Each row is followed by its class.
[ 19.8  -1.8  -0.5  -0.4  -4.0  27.8  -8.0   4.9   0.2  10.1  18.3  45.3
  -0.2   6.1  -1.1  -5.7  27.1  12.5   6.3 -13.3  14.9  -1.3  -1.4 -27.8
  -4.2 -11.5  -0.5 -15.1   4.3  -5.9   8.3  14.7   6.5  -4.3  -2.7  -4.8] -> U
[  3.1  -2.0   0.9  -0.5  -0.3  15.6  -7.2   3.0   4.5 -13.7   3.8  33.2
   3.3   0.4  11.0  -0.9   5.6   2.3  -1.5  -1.0   2.6   2.8  -9.3 -29.9
   4.4   4.8   2.6  -7.7  -8.9  -7.2   8.6   2.2  -9.7  -4.7   6.6   6.9] -> Y
[  1.7   0.9  -6.2   3.3  -2.0  39.5   3.4  -1.6  -1.2   1.7  -5.2  29.9
   3.3  -6.5  -1.9   3.2   2.4  -3.1  -2.8 -10.4 -16.0   4.0 -10.5  -9.1
  -6.3   7.1  -0.9  -7.2   1.9  -8.0   4.6  -7.2  -0.2  -0.2  10.5  -2.8] -> Q
[  7.7  -2.7  -1.1  -8.5  -1.1  51.2   6.4   8.1   1.1   5.4   1.0  36.6
  -2.7 -14.3 -14.1   1.4   7.4  -1.0   8.2   9.9   4.4   0.7  -0.7  -2.9
  -8.4  -9.3   8.8 -10.1  -9.5 -11.6  -2.6   4.3  -0.5  -5.1  19.8 -11.3] -> U
[-10.7  -3.9 -16.6  -1.9   4.2  15.0  -2.5  13.4   0.8  -0.3  -5.9  13.0
   9.3 -15.7  -5.9   7.1  -7.4   6.2   3.5   6.4  -0.1   0.8  -3.7  24.3
   8.1  16.3   9.8  -8.6  -2.8  -6.1   8.4 -20.5  -9.3  -5.1  -5.6  -2.4] -> Q
[  0.5  -6.2  -1.7  -6.1   0.4   0.8  -0.2   6.2  -7.9   1.7  -6.8   4.6
   8.3  12.3  -4.8   1.0  14.5   1.6  12.6   3.8   7.6  16.2  -6.2 -17.3
   6.2 -14.6  -5.4  -5.1  16.1  -2.7   2.0   7.5  -3.4  -2.2  -6.2   4.8] -> U
[ -0.3 -51.2  -1.2  11.5   2.9  11.6  -2.2  -0.4   5.0   1.2   6.9   1.3
   4.3  -7.7  -0.2  -1.8  -7.4  -1.0   4.0  -0.7   9.6  -1.4  -0.7 -19.3
   0.9  11.4   3.0  -1.6  16.4  -9.0   2.7 -13.2  -4.5   6.1   3.1   1.8] -> Q
[ -1.8   3.3   8.3   3.8  -6.0  24.3  -7.2   2.0  10.6   2.8   0.3  41.7
  -3.6  -4.4  -2.4 -11.7   8.4   3.1   4.3   2.3  -1.9   9.9  -7.0 -14.2
  -9.1   5.4  -2.6 -26.3 -36.3   7.5  -8.7   1.4  -7.8  -6.2   2.8  -0.2] -> Y
[  2.2  -5.4  -2.0  -1.5  -7.5  32.9  -5.1   3.5   2.9  -1.8   1.1  30.2
  -2.4  -4.2  -1.4  -0.1   5.0 -17.5  -1.3   4.5  14.5  -0.5  -1.9  -1.0
 -17.8   2.2   3.1  -9.5 -25.6  -1.0   7.2  -1.7  -9.9   0.5   1.4  -3.9] -> Y
[  6.8   0.3  -2.2  -5.1  -6.7  25.0  -3.1  12.0  -6.4  -8.7   3.9  30.6
  12.9   5.4  28.9  -5.7  20.1   4.0   2.0   1.1   4.2  -3.6   0.6 -40.9
 -19.3  -6.9  -0.6  -6.3   2.9  -0.8   0.3  15.9   1.5   3.4   1.3   8.8] -> U
[ 15.1  -3.0  -3.9   4.2  -5.3  51.2 -16.5  10.2  -0.5 -11.7  11.0  29.9
  -4.2   9.4  16.0  -6.2  24.6  -6.1  -4.4   0.2  15.1   7.8  -5.1 -32.4
  -4.0 -12.6   4.0   4.8   3.6   5.3   0.0  22.4   5.4  -6.5   4.2   1.6] -> U
[ 10.4  -4.0  -3.6  -4.6  10.9   8.8  -5.7  -6.0  -2.7  -9.5  -3.9  27.2
  -2.7  -4.5   2.0   0.2  -1.5   0.2  14.8   0.5   0.7  -2.6  -4.2  -6.4
  -7.7  -2.9   6.6  -8.6 -13.2  -2.4  -4.4   2.2   1.1   0.7   7.2   3.3] -> Y
[  4.9   0.7  -3.5 -12.5   3.1  26.9   1.8  -3.4  -0.8   8.4  -7.9  27.8
   5.9  -9.7   8.4   2.9   0.6   4.5  -8.0   6.2   1.0  -1.1 -18.6 -23.8
  -7.1  12.6  -1.1  -3.5   2.9  -6.7   5.8  -3.4 -13.4  -1.9   6.3  -0.6] -> Q
[  1.8  -1.5  -6.5  -6.4  -1.8  25.7   8.0 -14.0   8.1  -8.8   8.2  32.2
   4.2  -9.0   2.6  -4.8   7.5  -0.9   8.0  -2.0   5.5  -4.0  -3.4 -35.6
  -7.6   4.7   0.8 -16.6 -21.8  -1.0  -0.3  -0.4  -0.6  -3.2   2.6   0.0] -> Y
[ 21.3  -5.8  -2.5  -2.3  -6.0  33.5  -1.5   6.7  -3.1   6.9   9.6   9.1
  -1.1   5.5   5.4  -8.3  22.3   1.1 -10.2  -4.2  10.9   4.1   2.9 -17.6
  -6.1 -16.8  -1.2  -1.2  20.0   1.4  -1.0  24.4   8.4   1.4   3.3   0.1] -> U
[-51.2  -1.0  -1.4   4.6  -5.5  29.9   6.8   3.2  12.5   2.3   6.4  14.1
   1.2  -4.3 -14.4   0.0  12.4   4.0   0.2  -5.3   5.0  -1.4  -0.2 -10.3
   2.4  -6.6  -3.5  -6.6   1.9   3.1   5.4   7.4   4.2  -1.4   1.3   0.1] -> U
[ -3.4   3.2  -2.9  -4.9   4.2  28.5   2.8  -8.8  -0.2  -2.6  -7.5  12.0
  -0.6 -12.2 -11.4  12.2 -15.1  -1.8   3.9  -5.3  -5.6  -3.0  -5.0  27.6
   8.7  18.2  -8.8  -4.3   8.9 -15.1   3.8 -12.0  -5.9   0.2   7.4  -2.8] -> Q
[  3.3  -2.9  -0.3  -1.8   7.2  23.3  -7.1   5.8  25.6   2.3  16.6   6.8
   2.6  18.0  12.7 -10.3  12.7   0.5  -4.6   8.3   8.6 -14.7   3.3 -26.0
  -2.4   1.4  -1.5  -1.4  11.0   0.3   1.9  17.9   2.3  -1.1   5.9   2.9] -> U
[  4.1  -1.8  -6.0  -7.8   1.2  14.5  -9.2   1.2   2.6  12.4   0.7  22.1
   2.5   0.2   3.8   4.9 -17.6  -2.6  -0.6  -0.5  -6.7  -0.3  -4.3 -16.9
  -5.3   9.9   7.0  -9.3  -0.9   1.9  -4.5  17.0   3.4   2.3  -1.4   0.7] -> Y
[ 13.0 -15.6   2.1  -0.6  -6.2   7.4  -0.7  14.2   9.1   2.2  16.2  21.9
  -1.1   0.7  14.6  -0.1  14.5   3.9   6.1  -6.1   4.8  -1.5   9.4 -19.3
  -3.9  -9.9   2.6 -11.6 -12.6   4.4  -4.6  11.4   2.0   1.7  -0.8  -1.1] -> U
[  7.1  -7.4  -9.3   6.8  -6.6  51.2  -2.1   0.2  -4.4   9.9  -4.1  26.5
  -2.9   0.5   2.5   0.1  21.6  -1.4 -21.2  -7.1   3.1  11.8  -1.3  19.0
   5.3 -10.8  -2.0  10.5   8.2   5.4  -8.6   8.0  12.6   4.0   2.9   4.5] -> U
[ -5.2   4.3  -6.4  -5.3   9.8 -25.8   3.8   1.7   3.0  -7.6  -3.8 -11.7
  14.2  -5.9   2.7   6.9  -3.7   4.3   4.1  -4.4   6.4  -2.6  -7.7 -31.5
  -5.8  16.8  -3.3  -7.3  23.2 -14.6   6.0  -4.3  -1.0   1.8   0.7  -4.9] -> Q
[ 21.4  -0.6  -0.9   3.0  -6.3  48.8  20.6   6.2   2.0   0.2   1.3  51.2
  -2.4  -6.3  -1.8  -8.0  22.3  -1.2   6.2   1.6   6.5   7.6  -8.2 -17.5
  -4.5  -9.3   0.5  -9.9  -6.1  -4.1 -15.2   9.5   7.2   1.1   7.2  -5.1] -> U
[ 15.8   4.7  -2.7  -5.9  -1.8  25.6  -8.0  11.2 -14.1   0.5   5.4   2.5
  -5.5   6.6  16.0  -2.8  24.8  -1.3   0.7  -5.9  15.6   1.0   5.9 -46.9
   2.0  -8.2  12.2  -7.4  34.2  -3.4   1.6  19.2  16.9   1.8  -7.6   6.7] -> U
[-10.1 -33.8   3.4  -7.2  10.7  23.2  11.8  -3.6   2.7  -0.5  -3.9  -1.8
   7.2 -13.4  -4.3   7.8  -7.8   4.6  -6.1   7.9  -5.2   0.6  -7.1  -7.0
  -1.2  27.1   2.1 -15.0  -2.1 -10.4  -2.4   1.2  -5.8  -2.1  -4.9  -1.9] -> Q
[ 21.1   1.1   5.3   8.9 -38.6   3.6  -4.2  13.6  -0.2   6.1   9.2  31.6
  -3.4   9.3   6.0 -10.1  27.4  -0.7   8.3  -2.5   2.0   2.1   7.3 -11.7
  -5.6  -6.6  -1.6  -1.2 -17.4  12.7  -2.1  16.5   4.4   0.0  -3.2  -0.8] -> U
